Below is a small trained network, with its code and all its weights. Each question gives an input and a class and asks what happens when units are switched off, that is, made to give their printed mean instead of their output.

import numpy as np


def w(rows, s, z=0):
    codes = np.array(rows[::2]) - 128.0
    scale = np.full(codes.shape[1], s)
    scale[-1] = z or s
    return codes * scale


def f(y):
    return y / 2 * (1 + np.tanh(0.7978845608 * (y + 0.044715 * y**3)))


def log_softmax(a):
    a = a - a.max(-1, keepdims=True)
    return a - np.log(np.exp(a).sum(-1, keepdims=True))


def net(x, mask):
    res = np.array(x, float).reshape(1, 8) / 4 @ E
    y = f(res @ A[0][:, :-1].T + A[0][:, -1])
    res = res + np.where(mask, y, B[0][:, -1]) @ B[0][:, :-1]
    return log_softmax(res[-1] @ U[:, :-1].T + U[:, -1])


A, B = {}, {}
E = w([
[128,126,128,128,127],'x0',
[2,137,121,108,113],'x1',
[128,130,128,128,129],'x2',
[128,127,127,128,127],'x3',
[126,164,2,143,155],'x4',
[128,129,128,128,128],'x5',
[147,106,121,23,161],'x6',
[128,129,128,128,128],'x7',
],0.011)
A[0] = w([
[102,128,99,151,126,118],'N1',
[124,128,129,128,131,112],'N2',
[137,122,137,122,132,148],'N3',
[164,123,196,98,140,214],'N4',
[119,126,106,147,121,110],'N5',
[134,130,117,124,139,103],'N6',
[101,128,94,152,124,114],'N7',
[129,127,128,129,125,135],'N8',
[194,127,80,92,157,114],'N9',
[121,127,115,138,125,115],'N10',
[125,125,132,127,122,152],'N11',
[127,128,127,129,130,92],'N12',
[215,125,121,55,164,132],'N13',
[45,140,136,190,113,131],'N14',
[136,118,156,121,128,229],'N15',
[103,129,87,155,121,116],'N16',
[130,131,120,121,135,99],'N17',
[129,129,115,132,131,112],'N18',
[175,119,225,81,139,225],'N19',
[93,131,212,154,118,207],'N20',
[64,139,122,176,126,118],'N21',
[112,175,12,159,171,180],'N22',
[118,126,149,134,119,207],'N23',
[138,122,121,143,122,92],'N24',
[129,130,127,126,128,108],'N25',
[100,132,158,145,106,142],'N26',
[121,119,158,131,122,248],'N27',
[77,139,136,166,112,130],'N28',
[161,135,79,106,140,112],'N29',
[78,124,123,53,141,33],'N30',
[169,114,124,189,107,156],'N31',
[129,122,141,126,130,191],'N32',
[204,126,143,251,125,240],'N33',
[135,128,125,124,134,112],'N34',
[115,133,149,136,118,158],'N35',
[61,117,115,25,130,3],'N36',
[125,126,137,129,125,203],'N37',
],0.015,0.0034)
B[0] = w([
[100,130,93,117,128,154],'N1',
[126,128,127,130,130,126],'N2',
[128,133,122,114,117,135],'N3',
[88,119,114,59,94,199],'N4',
[114,129,107,120,136,139],'N5',
[142,129,121,136,130,130],'N6',
[99,130,89,115,130,157],'N7',
[126,127,130,128,129,129],'N8',
[194,128,104,193,88,202],'N9',
[120,129,115,125,131,132],'N10',
[121,126,137,131,128,132],'N11',
[130,128,125,129,130,124],'N12',
[182,105,74,137,42,222],'N13',
[92,104,106,163,59,212],'N14',
[100,127,144,111,112,160],'N15',
[98,129,84,112,136,162],'N16',
[141,128,124,131,132,128],'N17',
[132,128,116,131,133,130],'N18',
[64,111,102,30,83,231],'N19',
[135,140,213,194,80,213],'N20',
[89,116,88,133,88,186],'N21',
[152,118,3,118,190,248],'N22',
[111,127,157,141,115,153],'N23',
[133,127,123,126,143,128],'N24',
[130,128,127,129,130,126],'N25',
[130,129,157,165,100,164],'N26',
[95,126,166,134,111,166],'N27',
[109,118,119,152,83,178],'N28',
[180,130,120,174,124,174],'N29',
[139,146,162,108,201,175],'N30',
[131,136,145,110,190,175],'N31',
[116,128,137,122,119,141],'N32',
[120,157,188,80,241,236],'N33',
[137,129,121,127,125,128],'N34',
[122,129,148,146,114,146],'N35',
[138,154,183,98,233,196],'N36',
[118,127,140,129,123,142],'N37',
],0.043,0.013)
U = w([
[111,178,255,68,168,248],'0',
[85,49,46,88,56,197],'1',
[166,183,113,134,249,10],'2',
[226,91,92,218,65,67],'3',
[112,93,170,218,28,102],'4',
],0.0048,0.0012)

Each question gives the input, the list of numbers given to net, and the class t.
The units are the neurons (one row each of A and B). Each row of codes is followed by its name. A weight is (code - 128) times the scale printed after its matrix; where a second scale follows, it is the last column's (A, B and U).
mask holds one flag per neuron, in row order. A switched-off neuron (its flag False) gives its mean, the last column of its row in B, instead of its output. The means were averaged over made-up inputs and are rounded, as every weight is.
A unit's drop is (log p(t) with every unit on - log p(t) with that unit switched off) / (log p(t) with every unit on - log p(t) with every unit switched off).
The circuit of an input: a set's keep is (log p(t) with only the set's units on - log p(t) with every unit switched off) / (log p(t) with every unit on - log p(t) with every unit switched off). Starting from the 12 units with the biggest drops (on a tie, the unit counted first), units are removed one at a time, each time the one whose removal leaves the highest keep (on an exact tie, the one counted first), for as long as the keep stays at least 0.8.
circuit, biggest first: the units of the circuit, biggest drop first
most important unit: the unit with the biggest drop
top k neurons: the k neurons with the biggest drops, biggest first
drop of u: that unit's drop, to one decimal
input [4,0,2,-6,-4,-6,-5,4], class 0: circuit, biggest first	N33
input [-1,4,2,6,5,3,1,-1], class 2: top 3 neurons	N19, N13, N36
input [8,-8,-1,1,-8,-4,0,7], class 0: top 2 neurons	N33, N22
input [-3,2,-2,-5,8,-3,1,2], class 2: top 3 neurons	N19, N13, N22
input [8,-6,8,-2,1,5,-6,-3], class 2: top 2 neurons	N19, N20
input [7,-8,-5,-1,1,-3,4,-7], class 3: top 3 neurons	N9, N13, N29
input [5,8,-6,-4,-1,0,0,-3], class 4: top 2 neurons	N33, N14
input [-7,0,4,4,5,5,7,-5], class 3: top 3 neurons	N13, N33, N9
input [5,-2,-3,1,-2,2,0,0], class 0: top 2 neurons	N22, N14
input [-7,-8,-4,-5,2,1,2,-7], class 3: top 2 neurons	N13, N9
input [8,1,-1,6,-4,-6,-3,-8], class 4: drop of N36	0.2
input [3,-1,-2,7,-5,-2,-7,-7], class 0: drop of N33	1.2
input [-7,1,7,7,-2,2,-4,6], class 4: drop of N36	0.2
input [4,8,1,7,-5,8,3,-6], class 0: most important unit	N36
